In the rows, 128 means zero.
Each row is followed by its group and then its class within the group.
[157 113  95 114 152 111 147 162  91 194 120 120 161 110 126 157 101  96
  90 128] : P/A
[159 107 126 130 171 105 121 194  93 233 113 113 176 129 110 178 107  66
 111 142] : Q/K
[150 113 136 125 133 142 124 135  79 147 133 145 118 144 121 146 136 115
 104 132] : Q/K
[163 109 124  90 135 140 121 122 128 178 108 123 154 115 128 150 107  81
  99 118] : Y/R
[153 137 138 130 161 146 165 144 112 170 104 123 134 131  84 116 129   4
  95 127] : Y/M
[168 111 125 116 153 116 139 138 106 159 109 131 124 115 104 133 105  84
 107 121] : Q/H
[165 118 128 118 154 145 136 144 144 183 103 116 179 136 102 162 112  61
  74 128] : Y/R
[113 122 112 123 146 103 132 144 114 151 119 107 127  88  72 150 127 103
  96 140] : P/N
[148 125 133 109 145 106 160 115 132 137 123 120 133 122 120 137 135  99
  97 140] : Y/X
[165  95 137 125 144 151 132 144 109 151 105 134 135 126 116 141 151  97
  89 118] : Y/X
[152 119 119 131 178 103 132 173 102 206 119  81 169 134 127 150 101  78
 105 146] : Q/K
[171 113 146 126 135 170 135 115 131 156 107 141 127 117 106 136 142  57
  99 114] : Y/M
[156  98 141 122 136 142 115 100 141 170 119 125 124 113  96 153 141  72
 100 112] : Y/R
[152 119 103 124 167 123 144 147 100 152 124 123 146 101  91 159  86 102
  99 112] : P/A
[149 120 150 109 115 139 134 109 136 149  84 136 122 124 123 123 119 105
  86  91] : Y/X

Each row is followed by its group and then its class within the group.
[129 139 126 129 132 140 125 125 131 149  99 109  94 130 130 137 134 109
 131 125] : mude/<31>
[129 137 131 135 115 146 119 120 126 126 157 125 152 137 135 141 126 123
 118 124] : Sozu/<33>
[128 138 128 131 134 146 122 117 133 155 109 109  92 134 131 146 130 110
 132 119] : mude/<30>
[134 143 128 130 132 152 122 121 134 162  98 107  90 129 138 148 126 102
 128 109] : mude/<30>
[126 137 130 124 135 147 123 116 132 158 105 109  91 126 126 142 129  99
 131 123] : mude/<30>
[126 133 130 131 119 131 126 122 127 131 153 137 152 119 136 133 125 117
 125 129] : Sozu/<33>
[128 130 126 131 120 129 121 121 125 130 159 129 165 127 134 140 123 129
 118 121] : Sozu/<33>
[127 136 129 131 130 143 126 123 128 143 116 118 108 132 130 138 130 116
 129 125] : mude/<31>
[125 132 136 130 134 133 128 116 130 146 119 124 101 123 120 122 122 116
 130 124] : mude/<30>
[126 139 132 137 121 149 123 120 129 131 145 123 138 141 136 140 128 116
 121 123] : Sozu/<37>
[128 131 129 126 136 129 124 117 132 154 106 122  98 118 123 132 125 109
 136 121] : mude/<31>
[129 131 126 128 127 140 123 127 132 143 111 116 116 126 129 143 132 111
 132 128] : mude/<31>
[133 136 127 130 132 140 119 118 132 147 115 111 102 135 129 140 126 117
 128 117] : mude/<30>
[129 137 130 130 129 142 120 122 132 147 112 119 102 125 126 135 134 104
 132 132] : mude/<30>
[130 139 130 134 123 142 123 128 126 127 135 120 131 140 136 138 134 123
 121 127] : Sozu/<37>
[128 137 127 139 119 142 126 131 128 125 139 124 137 138 136 133 139 124
 122 130] : Sozu/<37>
[129 134 131 130 130 140 127 127 129 140 108 114 101 134 130 132 135 116
 130 129] : mude/<31>
[129 134 129 127 134 132 125 128 131 142 117 123 119 124 132 139 131 112
 130 128] : mude/<31>
[128 138 127 136 118 148 121 131 126 123 145 116 142 146 138 144 137 125
 117 127] : Sozu/<37>
[131 136 129 127 135 138 120 125 134 151 103 114  97 125 130 136 141 109
 133 124] : mude/<31>
[128 136 122 130 120 143 121 131 135 127 138 116 146 136 140 148 134 118
 124 129] : Sozu/<37>
[127 137 130 134 129 149 129 114 131 151 124 120 106 129 126 140 129 107
 127 124] : mude/<30>
[128 141 132 134 129 151 121 115 134 160 110 112  94 127 129 141 130  93
 132 123] : mude/<30>
[127 135 130 132 114 137 118 117 130 134 157 132 152 126 136 140 122 118
 122 121] : Sozu/<33>
[118 117 140 131 133 111 142 119 123 113 146 148 125 119 103  94 118 138
 135 138] : mude/<31>
[128 132 130 128 126 133 126 122 130 146 110 120 104 127 126 124 129 116
 132 124] : mude/<31>
[126 132 127 127 130 140 124 117 132 144 112 111 112 127 125 146 131 106
 133 127] : mude/<31>
[131 136 127 134 119 144 116 114 131 141 144 120 144 128 139 154 123 115
 122 117] : Sozu/<33>
[125 135 126 126 132 147 124 126 132 146 107 111 104 127 126 144 131 102
 135 127] : mude/<31>
[125 141 132 134 132 147 126 114 130 153 113 110  88 130 125 132 129 104
 130 125] : mude/<30>
[130 139 131 133 120 141 124 130 128 131 142 125 143 134 143 135 132 122
 120 122] : Sozu/<37>
[130 136 130 134 118 143 122 123 125 129 148 121 146 141 133 142 128 128
 118 121] : Sozu/<37>

Each row is followed by its group and then its class within the group.
[ 72 129 133 156 134 123 156 119 160 116  79  99  83 133 109  92 109 127
 165 173] : U/dok
[ 78 126 163 174 112 133 103 114 180 123  70 171  95 145 106 136 108 127
 104 105] : U/debi
[ 74 142 152 157 142 128 126 119 150 114 105 130  93 123 110 123 122 126
 112 125] : L/nipib
[ 61 129 166 205  93 113  74 107 196 112 118 151  84 159  72 137  94 141
  95 120] : L/dolaz
[ 63 126 168 169 109 128  88 117 149 116  86 142  94 152 137 150 104 122
 128 144] : U/debi
[ 80 110 165 192  99 118  74 131 137 134  81 163  87 120 139  95 112 161
 128 142] : U/dok
[ 93 149 143 145 115 111 115 111 148 134 136  99  81 132 120 108 113 130
 115 151] : L/nipib
[ 88 133 143 166 113 118  92 131 154 127 120 162 100 142 128 120 100 119
 104 128] : L/nipib
[ 87 128 153 178 132 130  84 117 169 109 100 149  86 143 135 101  92 125
  99 144] : L/dolaz
[ 61 161 161 154 113 154 143  97 197 113 101  93  66 142  92 103  91 141
 130 141] : L/dolaz
[ 93 133 137 143 112 123  99 119 107 125  92 159 103 144 140 105 144 120
 131 141] : U/debi
[ 90 125 136 185 109 124  93 118 150 121  83 183 104 162 130 108 107 115
 121 126] : U/debi
[ 90 132 161 173 110 120  92 111 141 132  66 164  86 160 136  94 106 102
 117 149] : U/debi
[ 96 116 149 165 109 132 112 117 167 116 129 164 108 158 116 135 133 127
  96  92] : L/dolaz
[ 71 138 161 155 108 136 106 121 179 103 133 119  91 119  99 107 118 130
 119 115] : L/dolaz
[ 80 113 155 159 121 142 117 113 137 127  59 195  94 126 114 106 131 128
 116 132] : U/debi
[ 85 118 145 153 122 120 134 100 183 131  63 162 109 147 112 119 123 132
 121 116] : U/debi
[ 79 138 161 156 112 117 100 117 148 124 132 137  86 129 132  83 130 142
 155 154] : L/dolaz
[ 80 149 151 143 122 115 116 108 155 106 110 128  81  91 112 106 106 129
 127 134] : L/nipib
[ 80 128 143 169 112 112 107 116 147 116  83 165  87 136 128 120  92 118
 107  90] : U/debi
[ 89 146 169 151 119 115  85 116 149 115 123 118  92 134 107 111 114 132
 122 152] : L/nipib
[ 80 141 143 163 118 113  95 113 134 138  71 153  81 127 155  60  93 169
 153 180] : U/dok
[ 68 139 155 133 113 136  86 124 146 126  70 146  75 137 138  97 109 133
 128 133] : U/debi
[ 83 145 161 166 109 130  86 120 159 120 152 134  86 127 141  78 120 142
 126 145] : L/dolaz
[ 76 150 159 160 118 127  88 103 162 111  96 159  88 142 124 120 109 125
 118 143] : L/dolaz
[ 92 142 146 136 115 126  81 131 116 125 118 143 111 118 146 106 125 129
 119 135] : L/nipib
[ 77 117 157 176 116 130 116 115 156 115  60 146  79 141 115  96 102 127
 135 137] : U/dok
[ 84 129 160 176 110 121  72 116 151 139  87 179  72 138 135  86  95 138
 117 144] : U/dok
[ 84 119 150 186 112 119 117 148 155 117  52 173 116 149 115 129 111 124
 110 126] : U/dok
[ 81 131 148 190 108 133  91 122 164 116  62 176  85 139 114  92 100 136
 119 144] : U/debi
[ 88 129 151 160 112 122 101 114 166 125 136 173  93 141 133 112 123 122
 112 141] : L/dolaz
[ 73 132 172 185 109 122  90 110 148 124  91 155  71 136 137  82  93 144
 128 144] : U/debi

Each row is followed by its group and then its class within the group.
[133 129 128 134 136 101 105 149 132 110 112 129 120 107 131 144 132 171
 125 124] : kazif/pebu
[136 134 132 137 120  71 108 140 123 126 101 129 128 117 129 119 132 133
 117 125] : suzo/bamub
[130 141 133 139 116  94 123 164 130 126 112 119 130 114 123 138 127 107
 112 132] : suzo/bamub
[129 120 129 142 138 125 119 151 132 117 132 128 124 123 134 131 136 140
 125 126] : kazif/pebu
[121 132 120 125 123  89 119 141 123 133 133 127 130 121 126 135 125 133
 117 127] : suzo/notel
[143 138 136 130 127 142 112 144 149 121 113 126 130  97 136 138 141 182
 137 121] : kazif/Lesuv
[130 150 136 147 131 105 121 152 128 126 134 129 124  98 118 150 113 166
 142 126] : kazif/Lesuv
